[-1.65 -0.09  0.08 -1.11  0.90  0.25 -0.18 -0.63  0.61 -0.19 -0.22 -0.22
 -0.48  3.07 -0.66 -0.60  1.05  0.29  0.64 -0.53 -0.38 -0.59  0.27 -2.14
  1.72  0.02  1.06 -0.69 -0.09  1.01 -1.07 -1.89 -2.97  2.40 -0.66  1.01
 -1.02  0.75 -0.44  0.51  0.24 -1.60  0.24  0.00 -0.60  0.62 -0.84  0.12
 -0.33 -0.04  0.56  0.42 -0.06 -1.95  2.02 -0.02  0.78 -0.59 -0.50  1.24
  0.29  0.40  0.42 -1.70  0.32  0.17 -0.96  1.65 -0.75 -0.15 -0.02  0.07
  0.16  0.40  0.37]	<59> <66>
[-1.64 -0.25  0.35 -0.34  2.66  0.59 -0.42  0.12  0.21 -0.03  0.55 -0.75
 -0.13  4.31 -0.37 -0.37  0.73 -0.03  0.55 -1.05 -0.89 -0.75 -0.03 -1.21
  1.42 -0.70  1.21 -0.66  0.50  0.27 -0.22 -3.08 -2.02  1.18 -0.88  0.43
 -0.31  0.61 -0.20 -0.50  0.28 -2.04 -0.23 -0.24 -0.48  0.64 -0.21  0.04
 -0.10  0.39  0.77  0.90 -0.34 -0.51  2.09 -0.40  0.55 -0.62 -0.15  1.48
 -0.11  1.22  0.16 -0.29  0.58 -0.24 -1.05  2.42 -1.06  0.01  0.31 -0.03
 -0.21  0.34  0.10]	<57> <66>
[-0.73  0.17  0.87 -0.80  2.15  1.03 -0.85  0.64  0.42 -0.51  1.07 -0.62
 -0.19  6.02  0.26 -0.07  0.25  1.21 -0.34 -1.98 -1.06 -0.13  0.90 -1.50
  2.55 -0.68  0.93 -2.13  0.60  0.56 -1.94 -1.15 -2.78  1.42 -0.84  0.42
 -0.72  0.74  0.07 -0.22  1.81 -3.33  0.20  0.34  0.07  1.37  0.28  0.38
 -0.41  0.42  0.38  0.61  0.12 -0.50  2.75 -1.43 -0.94 -0.32 -0.49  2.67
 -0.09  1.73  0.76 -1.18 -0.21  0.06 -0.95  3.68 -0.75  0.90  0.11  0.24
 -0.04 -0.46 -0.19]	<57> <63>
[-1.13  0.70  0.20 -0.71  1.90  0.46  1.17 -0.12 -0.36 -2.03 -0.75 -0.17
 -0.26 -0.27 -0.56 -0.24  0.59  0.41 -0.11 -0.92  0.74 -0.13  0.89 -1.77
  1.50 -0.13  0.93 -0.58  0.62  0.34 -2.38 -2.16 -4.78  4.60 -0.48  0.10
  0.52  0.49  0.06  0.10  0.94 -0.74  0.04 -0.92 -0.40 -0.14 -0.98  0.66
  1.54 -0.72 -0.32  1.15 -0.54 -1.60  1.31  0.28  3.68 -0.05 -0.35  2.75
 -0.39  1.23  0.35  0.44 -1.01  0.56 -1.63 -1.47 -0.31  0.30 -0.34 -0.36
 -0.18 -0.13  0.43]	<68> <63>
[-1.95 -0.33  0.23 -1.03  0.58  0.50 -0.55  0.32  0.97  0.02  0.17 -0.77
 -0.11  2.93 -0.66 -0.37  0.78  0.29  0.88 -0.40  0.26 -0.53  0.67 -1.69
  1.21 -0.14  0.73 -0.11  0.56  0.86 -1.10 -2.31 -3.08  2.31 -0.61  0.81
 -0.41  0.55 -0.08 -0.14  0.19 -1.65 -0.36 -0.11 -0.61  0.82 -0.65  0.29
 -0.34 -0.50  0.88  0.73 -0.27 -1.42  1.32 -0.56  1.50 -0.25 -0.49  1.54
 -0.16  0.50  0.34 -0.23  0.59  0.07 -1.26  1.94 -0.71  0.12  0.21  0.10
  0.01  0.20 -0.22]	<59> <66>
[-1.20 -0.02  0.07 -0.84  0.96  0.67 -0.35 -0.18  0.19 -0.71 -0.63 -0.08
 -0.26 -0.08 -0.35 -0.32  0.74 -0.21  0.70 -0.92  0.06 -0.81  0.02 -1.44
  0.92  0.07  0.80 -0.98  0.62  0.93 -1.32 -2.73 -3.75  2.54  0.04  1.48
  0.19  0.48 -0.07 -0.02  0.07  0.09 -0.08 -0.58 -0.16  0.06 -0.94 -0.27
 -0.22  0.01  0.37  0.43 -0.05 -1.17  1.08 -0.14  1.24  0.15  0.64  0.75
 -0.12 -0.16  0.74  0.32 -0.04  0.12 -0.86  1.07 -0.55  0.44 -0.63  0.15
  0.03  0.83  0.30]	<59> <66>
[-0.91 -0.24  0.44  0.31  2.26  0.57 -0.22  0.13  0.16 -1.04 -0.03 -0.63
  0.16  5.09 -0.88  0.02  0.80  0.71 -0.88 -1.30 -0.71 -0.44 -1.15 -0.92
  1.07 -0.16  0.78 -0.37  0.09  0.25 -1.43 -1.06 -4.34  2.01 -0.24  0.82
 -0.33  0.31 -0.71 -0.24  0.39 -1.83  0.00 -0.24 -0.54  0.51  0.24  0.41
 -0.15 -0.99  0.06 -0.01  1.08 -0.46  2.78 -0.36  0.07 -0.36 -0.44  2.11
 -0.16  0.23  0.07 -1.30  0.39 -0.24 -1.20  0.68 -0.08  0.11 -0.27  0.35
 -0.21  0.12  0.22]	<68> <64>
[-0.76  0.16  0.63 -0.50  2.78  0.94 -0.32 -0.25  0.09 -0.70 -0.49 -0.02
 -0.29  1.62 -0.69 -0.10  0.41 -0.28  0.04 -2.02  0.12 -0.93  0.33 -0.60
  0.04 -0.43  1.42 -0.42  0.86 -0.40 -0.81 -3.89 -2.95  2.08 -1.15  0.32
 -0.56  0.30 -0.39 -0.38  0.61 -1.33  0.02  0.26 -0.06  0.21 -0.54 -0.12
 -0.41 -0.62  0.62  0.49 -0.45 -0.57  2.17 -0.42  2.13 -0.62 -0.23  2.47
  0.25  0.72  0.36  1.31 -0.16  0.35 -1.52  0.88 -0.47 -0.32  0.00  0.33
  0.05 -0.12 -0.11]	<57> <63>
[-0.64 -0.44  0.53 -1.27  1.29  0.79 -0.73  0.58  0.59 -1.75  0.41 -0.77
 -0.30  6.02 -1.07 -0.38 -0.01  1.54 -0.34 -1.08 -0.76 -0.03  0.87 -2.15
  1.59 -0.61  0.68 -1.12  0.00  0.79 -2.43  0.30 -5.44  3.88 -0.67  0.88
 -1.26  0.99 -0.16 -0.04  0.58 -2.93  0.18 -0.05 -0.61  0.64 -0.56  1.59
 -1.31 -0.28 -0.21  0.18 -0.34 -1.16  3.25 -0.47  0.72 -0.06 -0.86  3.30
 -1.00  2.40  0.24 -0.39  0.28  0.18 -1.82  2.71  0.30  0.31 -0.28  0.16
  0.12 -0.59  0.24]	<59> <63>
[-1.13 -0.01  0.25 -1.06 -0.19  0.40 -0.03 -0.35  0.47 -0.15 -0.03 -0.65
 -0.12  2.66 -0.67 -0.24  0.52  0.14  1.17 -0.08 -0.33 -0.32  0.97 -2.32
  1.08 -0.04  0.09 -0.29  0.79  0.96 -1.48 -0.77 -4.07  4.57 -0.43  0.65
 -0.13  1.73 -0.15  0.11  0.26 -0.91  0.27 -0.73 -0.74  0.78 -0.71  0.50
 -0.41  0.11  0.82  1.04 -0.23 -1.72  0.74  0.05  2.50 -0.43 -0.23  2.06
 -0.22  1.23  0.21  0.43  0.51 -0.12 -0.56  1.97 -0.75  0.19  0.30 -0.48
  0.00  0.75 -0.02]	<68> <66>
[-1.39  0.05  0.18 -0.12  1.53  0.23 -0.02 -0.19  0.33 -1.72 -1.89 -0.28
 -0.20  2.19 -0.53  0.18 -0.27  0.09 -0.30 -0.78 -0.25  0.10 -0.47 -0.92
  1.03 -0.18  0.48  0.49  0.16 -0.01 -1.01 -0.87 -4.88  3.09 -0.62 -0.23
 -0.09  0.67 -0.66 -0.16  0.84 -1.68  0.10 -0.44 -0.38 -0.08 -0.29  0.64
  0.12 -0.97 -0.53  0.83 -0.20  0.12  1.72  0.24  2.23 -0.20 -0.59  2.57
 -0.20  1.26  0.02 -0.30  0.27  0.13 -1.46 -0.70 -0.04  0.05 -0.06 -0.07
  0.01 -0.13  0.19]	<59> <63>
[-0.62  0.24  0.08 -0.95  1.51  0.22 -0.12  0.48  0.17 -1.75 -0.01 -0.23
 -0.11  2.65 -0.93 -0.45  0.64  0.69 -0.27 -0.74 -0.60 -0.31  0.90 -1.77
  2.28 -0.36  0.61 -0.72  0.46  0.74 -1.88 -1.71 -6.02  4.95 -0.11  0.44
 -0.02  0.72 -0.41  0.66  1.35 -1.52 -0.14 -0.68 -0.54 -0.49 -0.81  1.16
 -0.42 -0.15 -0.55  0.90 -0.41 -1.89  2.02 -0.02  2.20 -0.08 -0.41  3.06
 -0.28  1.13  0.43 -0.36  0.09 -0.13 -1.35  0.22  0.00  0.28 -0.88 -0.03
 -0.36 -0.39  0.29]	<59> <64>
[-0.38 -0.77  0.25 -1.33  0.71  0.44 -1.39  1.20  1.05 -0.64  0.92 -1.19
 -0.25  6.02 -1.06 -0.13  0.26  1.86 -0.94  0.00 -1.56  0.84  1.85 -3.23
  2.09 -0.42  0.95 -1.23  0.63  1.32 -3.52 -0.91 -6.02  3.51 -0.83  2.35
 -0.84  0.76 -0.24  0.34  0.56 -4.06  0.41  0.22 -1.11  1.64 -0.94  1.68
 -0.79 -0.19 -0.29 -0.23 -0.33 -2.50  4.31 -1.35 -1.00  0.32 -0.63  3.74
  0.52  1.61  0.21 -2.76  0.65  0.13 -0.92  3.52  0.54 -0.35 -0.41  0.66
  0.35 -0.76 -0.06]	<59> <63>
[-1.63 -0.51  0.50 -0.73 -0.02 -0.06 -0.90  0.26  0.81  0.05  1.00 -0.99
  1.09  6.02 -0.71  0.00  0.72  0.05  0.99 -0.33 -1.53  0.07  1.30 -2.43
  1.59 -0.15  0.63 -1.05  0.53  1.18 -0.89 -2.67 -2.42  1.10 -0.65  0.01
 -1.33  0.32 -0.13  0.19 -0.10 -3.65  0.55  0.32 -0.21  1.31 -0.17  0.47
 -1.16  0.61  1.56  0.10 -0.21 -1.94  2.13 -1.95  0.36 -0.13 -0.28  2.61
  0.70  0.69  0.11 -1.19  0.42  0.04 -0.74  4.54 -0.79  0.40  0.23  0.39
 -0.26 -0.17 -0.37]	<59> <66>
[-1.25  0.36  0.94 -0.63  1.28  0.19 -0.18 -0.16  0.09 -0.50 -0.18 -0.30
 -0.11  2.12 -1.50 -0.19  0.62  0.34 -0.33 -0.52 -0.28  0.06  1.04 -1.61
  1.51 -0.26  1.19 -0.36  0.78  0.67 -1.20 -3.74 -3.57  2.36 -1.17 -0.34
 -0.79  0.47 -1.22  0.31  0.33 -1.86 -0.14 -0.48 -0.47  0.40 -0.15  0.79
 -0.44 -0.43  0.20  0.40 -0.10 -1.66  1.95 -0.33  1.79 -0.61 -0.34  1.82
  0.02  0.51  0.20 -0.55 -0.02  0.51 -1.29  1.01 -0.04  0.00 -0.02 -0.09
  0.09 -0.35  0.05]	<57> <63>
[-0.76 -0.04  0.41 -0.92  1.78  0.86 -1.39  0.24  0.42  1.38  0.47 -0.33
 -0.91  6.02  0.40 -0.07  0.79  0.36  0.80 -0.08 -0.25 -0.13  0.61 -2.73
  1.71 -0.57  0.44 -0.65  0.32  1.36 -0.63 -1.40 -5.64  1.47 -0.48  0.89
 -0.72  0.18  0.16 -0.31  0.16 -2.62  0.22  0.80 -0.27  0.99 -0.17  0.08
 -1.37  0.31  0.41 -0.70 -0.23 -0.97  2.24 -0.79 -0.15 -0.11 -0.03  1.29
 -0.14  0.78  0.09 -0.95  0.68  0.19 -0.47  3.98 -0.56  0.35  0.08  0.20
 -0.25 -0.45  0.31]	<59> <66>
[-1.22 -0.23  0.66 -0.94  1.93 -0.08 -0.04 -0.06  0.54 -0.83  0.20 -0.58
 -0.58  1.89 -1.51 -0.36  0.72  0.32 -0.19 -1.49 -0.93 -0.80  0.94 -1.14
  1.20  0.26  1.84 -1.91  0.98  0.27 -1.35 -4.81 -0.59  2.41 -1.04 -0.14
 -1.33  0.27 -1.05  0.15 -0.13 -2.94 -0.05  0.72  0.06  1.08 -0.29  0.14
 -0.47 -0.76  0.13  0.05 -0.72 -2.38  3.03 -1.02  1.14 -0.69  0.01  2.58
 -0.09  0.77  0.21 -0.90 -0.40  0.06 -1.66  0.95  0.26  0.12 -0.57  0.07
  0.50 -0.70  0.25]	<57> <63>
[-0.91  0.23 -0.14 -0.63  1.42  0.37  0.03 -0.80  0.10 -1.25 -0.57 -0.38
 -0.14  2.17 -0.76 -0.67  0.50  0.75 -0.37 -0.67 -0.15 -0.10  0.31 -1.59
  1.30 -0.76  0.97 -0.40  0.35  0.18 -3.26 -2.56 -5.22  3.23 -0.92  0.63
 -0.29  0.75 -0.39  0.34  0.45 -1.24  0.55 -0.40 -0.45  0.11 -0.44  0.84
  0.37 -0.95 -1.33  0.38 -0.62 -0.52  2.26  0.04  1.93 -0.61 -0.47  2.98
 -0.40  0.74  0.05 -0.68 -0.20  0.08 -1.57  0.17  0.34 -0.20  0.13 -0.38
 -0.91 -0.16  0.08]	<68> <63>
[-0.80 -0.09  0.36 -0.89  2.90  1.21 -0.49  0.13  0.15  0.37  0.18 -0.44
  0.76  5.91 -0.49  0.10  0.89 -0.46  0.46  0.92  0.09 -0.22  0.57 -2.90
  2.32 -0.16  0.42  0.62  0.32  1.08 -1.42 -2.38 -6.02  3.81 -0.94  0.39
 -0.15  0.41 -0.22 -0.42  0.95 -2.13  0.29 -0.68 -0.53  0.26 -1.02  0.32
 -0.57 -0.22  0.86  0.22 -0.56 -1.31  2.26 -0.25  1.12 -0.49 -0.26  2.81
 -0.10  0.77  0.24  0.07  0.28 -0.13 -1.43  2.25 -0.36  0.40  0.66 -0.09
 -0.10  0.61  0.50]	<59> <66>
[-0.33 -0.75  0.24 -0.49  1.94  0.95 -0.37 -0.05 -0.26  0.26  0.36 -0.47
 -0.09  4.28 -0.42 -0.14  0.30  0.52  0.25 -0.56  0.04 -0.01  0.13 -1.89
  1.09 -0.08  0.85 -0.38  0.54  1.09 -0.30 -2.04 -4.60  1.71 -1.25  0.76
 -0.01  0.37  0.14 -0.20  0.72 -1.48  0.11 -0.83 -0.53 -0.15 -0.24 -0.13
 -0.44  0.31  1.00  0.24  0.18 -0.74  1.52 -0.50  1.21 -0.24 -0.19  1.54
  0.00  0.08 -0.32  0.16  0.25 -1.51 -0.58  2.16 -0.11  0.09  0.01  0.17
 -0.30  0.45  0.07]	<68> <66>
[-0.53 -0.20  0.01 -0.74  2.54  1.08 -1.03  0.53  0.36 -0.12  0.10 -0.72
 -0.60  6.02 -0.38 -0.13  0.52  1.04 -0.31 -0.55 -0.48  0.06  0.33 -2.34
  1.66 -0.54  0.80 -0.93  0.76  1.17 -1.57 -1.40 -6.02  2.95 -1.06  1.25
 -0.25  1.55 -0.12  0.21  0.29 -2.54  0.09 -0.66  0.00  0.43 -0.38  0.22
 -0.80  0.17  0.03 -0.46 -0.14 -1.18  3.31 -0.68  0.28 -0.04 -0.34  2.45
 -0.34  1.79  0.24 -0.94  0.67  0.00 -0.57  3.17  0.46  0.24  0.50  0.07
  0.26  0.02 -0.46]	<59> <63>
[-1.32  0.40  0.34 -0.71  2.19  0.68 -0.92  0.52  0.71  0.23  0.27 -1.02
  0.53  6.02 -0.82  0.69  0.79  0.58 -0.08 -0.54 -0.62 -0.09  1.04 -2.90
  1.81 -0.33  0.62 -1.16  1.71  1.81 -1.55 -2.01 -6.02  3.01 -0.69  1.37
 -0.62  0.68 -0.11  0.08 -0.13 -2.85  0.36 -0.20 -0.30  1.00 -0.59  0.26
 -0.76  0.05  0.66 -0.16 -0.44 -1.87  3.04 -0.91  0.58 -0.28 -0.32  2.03
 -0.19  0.94  0.16 -1.12  0.79 -0.40 -0.89  3.24 -0.65  0.21  0.25  0.11
 -0.10  0.96  0.03]	<59> <66>
[-0.73  0.36  0.06 -0.93  0.90  0.10  0.61  0.10 -0.18 -2.18 -0.29 -0.37
 -0.18  0.38 -0.71 -0.72  0.54  0.98 -0.45 -1.48  0.15 -0.65  0.35 -0.87
  1.10 -0.24  1.05 -1.23  0.32 -0.02 -1.28 -1.10 -2.63  3.59 -0.99 -0.04
  0.06  0.47 -0.76 -0.07  0.78 -0.97 -0.22 -0.66  0.01  0.43 -0.38  0.79
  0.15 -0.97 -0.65  0.51 -0.11 -0.68  2.09  0.08  2.00  0.09 -0.68  2.67
 -0.26  0.93 -0.41  0.45 -0.50 -0.23 -1.71 -0.19  0.20  0.12 -0.12 -0.15
  0.20 -0.05  0.39]	<57> <63>
[-1.54 -0.64  0.29 -0.70  1.43  0.55 -0.43 -0.04  1.71  0.53  0.19 -0.55
 -0.12  4.74 -1.29 -0.20  0.73  0.11  1.38 -0.21 -0.44 -0.32  1.13 -2.40
  1.58 -0.76  0.52 -0.62  0.60  1.30 -1.41 -3.10 -3.96  2.08 -0.79  0.57
 -0.51  0.67  0.14  0.18  0.46 -2.55  0.21 -0.26 -0.39  0.73 -0.48 -0.02
 -0.68 -0.05  1.58  0.34 -0.33 -2.04  1.43 -0.53  1.33 -0.70  0.16  1.64
  0.04  0.81  0.04 -0.87  0.68 -0.07 -1.06  2.36 -0.69 -0.25  0.55  0.06
  0.00  0.37  0.25]	<59> <66>
[-0.32  0.06 -0.50 -1.13  1.93  1.40 -0.28  0.07 -0.43 -0.29  0.20 -0.46
 -0.23  4.57 -0.25 -0.10  0.22  1.03 -0.37 -0.60  0.61  1.10  1.99 -2.04
  1.25 -0.13  0.09 -0.41  0.34  0.67 -1.43 -0.13 -6.02  3.45 -0.77  0.88
  0.03  0.50 -0.14  0.16  1.10 -0.99 -0.88 -0.50 -0.99  0.05 -1.00  0.24
 -0.95 -0.05 -0.33 -0.02 -0.13 -0.76  1.68  0.02  1.54  0.06 -0.38  2.28
 -0.04  0.35  0.25  0.40 -0.43  0.36 -0.81  1.18 -0.13  0.21 -0.14 -0.57
  0.08  0.18  0.61]	<59> <63>
